Here is a tiny trained network, its code and every weight. The questions are about switching its units off for an input and a class, where a switched-off unit gives its printed mean instead of its output.

import numpy as np


def w(rows, s, z=0):
    codes = np.array(rows[::2]) - 128.0
    scale = np.full(codes.shape[1], s)
    scale[-1] = z or s
    return codes * scale


def norm(h):
    return h / np.sqrt((h * h).mean(-1, keepdims=True) + 1e-5)


def f(y):
    return np.maximum(y, 0)


def log_softmax(a):
    a = a - a.max(-1, keepdims=True)
    return a - np.log(np.exp(a).sum(-1, keepdims=True))


def net(x, mask):
    res = np.array(x, float).reshape(1, 2) / 4 @ E
    u = 0
    for l in range(4):
        y = f(norm(res) @ A[l][:, :-1].T + A[l][:, -1])
        res = res + np.where(mask[u : u + 6], y, B[l][:, -1]) @ B[l][:, :-1]
        u += 6
    return log_softmax(norm(res)[-1] @ U[:, :-1].T + U[:, -1])


A, B = {}, {}
E = w([
[100,87,108,138,62,153,96],'x0',
[214,192,170,112,60,131,11],'x1',
],0.011)
A[0] = w([
[158,149,247,219,158,128,104,139],'0.n0',
[128,136,81,88,119,161,76,104],'0.n1',
[92,184,127,127,116,120,102,91],'0.n2',
[86,165,46,124,45,191,143,2],'0.n3',
[88,108,104,121,114,149,95,19],'0.n4',
[158,128,67,131,93,115,254,150],'0.n5',
],0.007,0.003)
B[0] = w([
[79,120,47,194,109,145,116,236],'0.n0',
[162,82,33,94,127,184,134,188],'0.n1',
[159,112,113,190,140,82,67,158],'0.n2',
[108,154,209,21,112,219,98,180],'0.n3',
[114,56,233,199,124,154,145,153],'0.n4',
[140,166,85,254,122,207,21,252],'0.n5',
],0.0072,0.0041)
A[1] = w([
[115,129,218,93,156,166,133,76],'1.n0',
[164,144,103,103,80,189,81,32],'1.n1',
[154,138,101,187,157,150,50,140],'1.n2',
[171,1,124,171,105,143,219,204],'1.n3',
[175,167,197,151,238,50,131,9],'1.n4',
[131,125,126,134,101,106,157,54],'1.n5',
],0.0084,0.0011)
B[1] = w([
[138,153,133,149,199,175,178,138],'1.n0',
[91,155,134,142,189,101,165,231],'1.n1',
[164,52,134,116,158,194,159,254],'1.n2',
[170,200,134,153,153,28,88,191],'1.n3',
[1,103,165,95,6,101,85,183],'1.n4',
[141,174,226,145,157,243,174,128],'1.n5',
],0.0093,0.0074)
A[2] = w([
[63,234,199,90,48,79,171,186],'2.n0',
[3,147,161,139,9,182,58,56],'2.n1',
[101,126,104,144,185,104,137,5],'2.n2',
[211,161,141,127,159,62,41,66],'2.n3',
[58,126,138,176,116,128,109,146],'2.n4',
[42,112,206,126,57,111,135,93],'2.n5',
],0.0061,0.002)
B[2] = w([
[105,151,151,15,47,228,222,167],'2.n0',
[102,169,173,18,141,10,214,253],'2.n1',
[177,98,105,57,143,90,65,163],'2.n2',
[185,162,76,197,103,147,193,183],'2.n3',
[201,182,144,2,99,122,86,213],'2.n4',
[179,185,209,17,45,120,67,189],'2.n5',
],0.0076,0.0055)
A[3] = w([
[48,124,75,165,178,65,116,55],'3.n0',
[117,30,188,156,138,151,64,233],'3.n1',
[184,254,139,147,124,179,120,94],'3.n2',
[156,183,139,162,67,188,64,112],'3.n3',
[68,111,204,43,61,82,140,250],'3.n4',
[115,50,90,163,67,108,177,12],'3.n5',
],0.0089,0.0015)
B[3] = w([
[231,77,186,162,70,50,80,188],'3.n0',
[59,139,127,88,129,134,171,163],'3.n1',
[113,2,88,197,166,8,90,193],'3.n2',
[181,159,163,169,146,62,127,183],'3.n3',
[97,251,103,101,40,219,179,255],'3.n4',
[152,34,126,148,221,141,112,134],'3.n5',
],0.0086,0.0088)
U = w([
[232,88,151,230,125,3,73,157],'0',
[86,251,162,75,30,135,155,190],'1',
[27,70,123,164,239,224,174,5],'2',
],0.011,0.0019)

Each question gives the input, the list of numbers given to net, and the class t.
The units are the neurons (one row each of A and B). Each row of codes is followed by its name. A weight is (code - 128) times the scale printed after its matrix; where a second scale follows, it is the last column's (A, B and U).
mask holds one flag per neuron, layer by layer. A switched-off neuron (its flag False) gives its mean, the last column of its row in B, instead of its output. The means were averaged over made-up inputs and are rounded, as every weight is.
A unit's drop is (log p(t) with every unit on - log p(t) with that unit switched off) / (log p(t) with every unit on - log p(t) with every unit switched off).
unit that matters most: the unit with the biggest drop
k most important neurons: the k neurons with the biggest drops, biggest first
k most important neurons of layer l: the k neurons of layer l with the biggest drops, biggest first
drop when u is switched off: that unit's drop, to one decimal
input [-1,-2], class 2: unit that matters most	0.n5
input [1,-3], class 2: 3 most important neurons	[0.n5; 1.n2; 2.n1]
input [-4,-4], class 0: 3 most important neurons	[0.n5; 2.n1; 3.n4]
input [-8,8], class 0: 4 most important neurons	[0.n0; 3.n2; 2.n3; 1.n2]
input [1,0], class 2: 2 most important neurons	[0.n3; 1.n0]
input [3,-2], class 2: 2 most important neurons of layer 0	[0.n5; 0.n0]
input [-7,-6], class 1: 3 most important neurons	[1.n4; 0.n0; 1.n2]
input [-3,1], class 2: 2 most important neurons	[0.n0; 1.n2]
input [3,1], class 2: 2 most important neurons of layer 1	[1.n4; 1.n0]
input [3,0], class 2: 3 most important neurons	[0.n3; 1.n0; 1.n4]
input [-3,2], class 2: 2 most important neurons	[1.n2; 0.n0]
input [-8,-7], class 1: 2 most important neurons of layer 2	[2.n0; 2.n4]
input [2,2], class 2: 2 most important neurons	[1.n4; 3.n4]
input [-5,6], class 0: unit that matters most	0.n0
input [-4,4], class 0: drop when 0.n0 is switched off	3.9
input [2,4], class 0: drop when 1.n4 is switched off	3.6
input [-2,1], class 2: drop when 0.n0 is switched off	0.8
